Each row, then roughly how far along a hidden order it lies, from 0 to 12:
In the rows, zero is written as 100.
[ 85  96 113  88 101 127 106  60 108  85 168  77  93  88 129  89 112 120
  93 103  93  87 138  72 106  95  99 101 106 106 108  97 115 105 107  96
  97 105  76  81 106  92] : 7
[ 87 103 135  86 110 125 119  64 111  78 159  37 112  98 113  89  94  95
 106 114  92  85 134  77  67 125  79 116 121  96  76 106 118  97 114 108
  80  83  75 101  77  93] : 1
[114  98 115  88 107 123 121  55  95  81 132  61  94  91 128  92 107  75
  85 107  88  86 139  76 121 104 102  79  94  98 134  91 117 104 107  91
 101  94  79  84 102  90] : 7
[109 104 127  87 105 131 112  66  99  79 173  62  90  76 121  91 103  89
  95 115  77  90 129  78 100 105  95  78 107  80 116  96 112 107 115 100
  98  92  77  80  95 100] : 1
[ 82  79 114 105 109 117 153  41 109  76 114  59  97 101 122  88  99  64
  75 108  99  93 134  83 117 131 117 100  91 114 123  74 122 101 103  80
  99  76  82  99 122  77] : 12
[ 90  86 111 110 107 127 125  56 107  82 158  71  88  78 126  90 107  85
  79 108  89  92 139  74 116 112  99  83  95 104 116  89 118 104 105  96
 100  90  76  83 129  87] : 11
[ 88  98 115  62 108 121 120  59 110  79 130  64 118 135 130  89 103  91
  99 117  92  88 139  77  86 102 104 109 111  96 117 105 113  99 109 104
  91  89  81 104  86  93] : 4
[ 88 100 119  65 109 120 100  61 108  79 165  65 101 112 138  89 111 111
  96  90  93  85 140  81 103  87 118 120 114  99  94  94 137 107 109  89
  98 106  92  88  85  81] : 0
[151 111 134  71 117 123 104  54  88  76 150  63  93  92 128  96 105  70
  96  90  79  76 144  75 118 102 104  86 106  92 117  90 140 114 110  90
 104 107 106  81  77  90] : 0
